Below is a small trained network, with its code and all its weights. Each question gives an input and a class and asks what happens when units are switched off, that is, made to give their printed mean instead of their output.

import numpy as np


def w(rows, s, z=0):
    codes = np.array(rows[::2]) - 128.0
    scale = np.full(codes.shape[1], s)
    scale[-1] = z or s
    return codes * scale


def f(y):
    return np.maximum(y, 0)


def log_softmax(a):
    a = a - a.max(-1, keepdims=True)
    return a - np.log(np.exp(a).sum(-1, keepdims=True))


def net(x, mask):
    res = np.array(x, float).reshape(1, 5) / 4 @ E
    y = f(res @ A[0][:, :-1].T + A[0][:, -1])
    res = res + np.where(mask, y, B[0][:, -1]) @ B[0][:, :-1]
    return log_softmax(res[-1] @ U[:, :-1].T + U[:, -1])


A, B = {}, {}
E = w([
[153,176,143,60,30,61,83,192,165,212,57,58],'x0',
[57,158,193,211,93,94,109,219,189,37,207,69],'x1',
[207,203,14,137,138,166,197,157,126,128,190,52],'x2',
[65,39,87,117,183,54,182,214,52,136,95,53],'x3',
[82,126,60,232,125,253,22,220,118,211,93,155],'x4',
],0.0058)
A[0] = w([
[43,54,252,105,93,70,59,93,140,128,49,213,162],'neuron 1',
[144,176,138,60,41,79,104,163,163,201,66,67,22],'neuron 2',
[193,99,69,60,165,148,156,52,58,187,55,174,11],'neuron 3',
[59,146,189,199,96,102,122,200,188,17,209,70,29],'neuron 4',
[121,69,107,187,237,178,187,58,77,35,216,202,74],'neuron 5',
[191,89,78,67,170,143,138,48,65,203,50,177,10],'neuron 6',
[167,175,133,65,49,70,107,169,168,186,73,68,28],'neuron 7',
[181,201,173,128,69,182,86,57,207,125,156,204,108],'neuron 8',
[230,224,13,127,118,150,203,152,137,128,209,37,144],'neuron 9',
[187,119,203,13,116,2,247,31,150,30,179,101,122],'neuron 10',
[181,212,159,139,74,179,82,64,211,123,156,200,54],'neuron 11',
[54,31,92,113,190,57,177,216,22,131,79,44,86],'neuron 12',
],0.0047,0.0011)
B[0] = w([
[225,65,125,224,132,131,102,46,73,67,34,43,213],'neuron 1',
[67,190,211,70,183,189,69,105,47,154,196,88,191],'neuron 2',
[106,195,79,57,128,72,40,172,224,37,83,168,189],'neuron 3',
[121,207,70,64,125,57,36,164,231,37,66,168,218],'neuron 4',
[37,226,232,36,202,172,60,90,55,138,189,60,206],'neuron 5',
[104,193,73,63,115,75,37,173,215,48,83,173,190],'neuron 6',
[69,181,211,63,182,173,67,95,48,147,186,64,189],'neuron 7',
[203,86,141,150,190,63,196,140,137,202,195,168,184],'neuron 8',
[228,69,126,223,131,125,94,47,83,50,31,38,214],'neuron 9',
[94,39,50,193,31,254,41,250,88,179,149,224,253],'neuron 10',
[196,86,134,142,202,57,192,137,155,221,213,184,180],'neuron 11',
[214,92,140,140,230,42,202,141,159,218,223,196,214],'neuron 12',
],0.005,0.0082)
U = w([
[99,204,88,71,117,51,96,159,254,43,89,154,29],'0',
[57,196,216,63,162,176,118,84,33,147,185,87,52],'1',
[184,86,133,143,173,26,207,136,161,220,192,166,102],'2',
[100,65,69,176,51,254,99,222,94,173,126,180,242],'3',
[192,88,132,195,118,112,129,34,80,59,39,57,156],'4',
[75,141,124,123,78,143,222,87,150,144,104,121,250],'5',
],0.0097,0.0017)

Each question gives the input, the list of numbers given to net, and the class t.
The units are the neurons (one row each of A and B). Each row of codes is followed by its name. A weight is (code - 128) times the scale printed after its matrix; where a second scale follows, it is the last column's (A, B and U).
mask holds one flag per neuron, in row order. A switched-off neuron (its flag False) gives its mean, the last column of its row in B, instead of its output. The means were averaged over made-up inputs and are rounded, as every weight is.
A unit's drop is (log p(t) with every unit on - log p(t) with that unit switched off) / (log p(t) with every unit on - log p(t) with every unit switched off).
The circuit of an input: a set's keep is (log p(t) with only the set's units on - log p(t) with every unit switched off) / (log p(t) with every unit on - log p(t) with every unit switched off). Starting from all 12 units, units are removed one at a time, each time the one whose removal leaves the highest keep (on an exact tie, the one counted first), for as long as the keep stays at least 0.8.
circuit, biggest first: the units of the circuit, biggest drop first
unit that matters most: the unit with the biggest drop
top k neurons: the k neurons with the biggest drops, biggest first
drop of u: that unit's drop, to one decimal
input [-8,0,-1,5,-3], class 1: unit that matters most	neuron 5
input [-4,-3,-6,3,-6], class 3: top 2 neurons	[neuron 10; neuron 9]
input [4,-7,-4,5,4], class 0: circuit, biggest first	[neuron 6; neuron 3]
input [-3,2,0,-8,-6], class 2: top 2 neurons	[neuron 11; neuron 8]
input [5,-2,1,-8,-1], class 2: top 2 neurons	[neuron 11; neuron 8]
input [-7,-3,7,7,7], class 1: top 3 neurons	[neuron 5; neuron 10; neuron 1]
input [0,4,-3,7,7], class 2: circuit, biggest first	[neuron 12; neuron 10]
input [-4,8,0,-8,7], class 0: top 2 neurons	[neuron 4; neuron 10]
input [0,6,6,-1,6], class 0: top 2 neurons	[neuron 10; neuron 4]
input [2,-7,-8,-1,2], class 4: top 3 neurons	[neuron 1; neuron 4; neuron 10]
input [0,-3,-6,4,1], class 4: top 2 neurons	[neuron 1; neuron 10]
input [6,-6,-2,-1,6], class 0: top 2 neurons	[neuron 10; neuron 6]
input [-2,4,5,-7,5], class 2: top 3 neurons	[neuron 11; neuron 10; neuron 8]
input [2,-1,6,3,-3], class 4: circuit, biggest first	[neuron 9]
input [2,1,-1,1,0], class 5: top 3 neurons	[neuron 10; neuron 5; neuron 9]
input [8,0,4,-8,-5], class 1: top 3 neurons	[neuron 7; neuron 2; neuron 12]
input [8,-3,-1,5,7], class 1: circuit, biggest first	[neuron 10; neuron 2]
input [-2,1,-1,-8,6], class 2: circuit, biggest first	[neuron 11; neuron 8]
input [-4,-8,-7,3,5], class 0: drop of neuron 6	0.4
input [-5,4,0,-5,4], class 1: drop of neuron 8	-0.1
input [1,3,3,6,1], class 2: unit that matters most	neuron 12
input [3,6,-2,8,-5], class 2: drop of neuron 4	-0.1
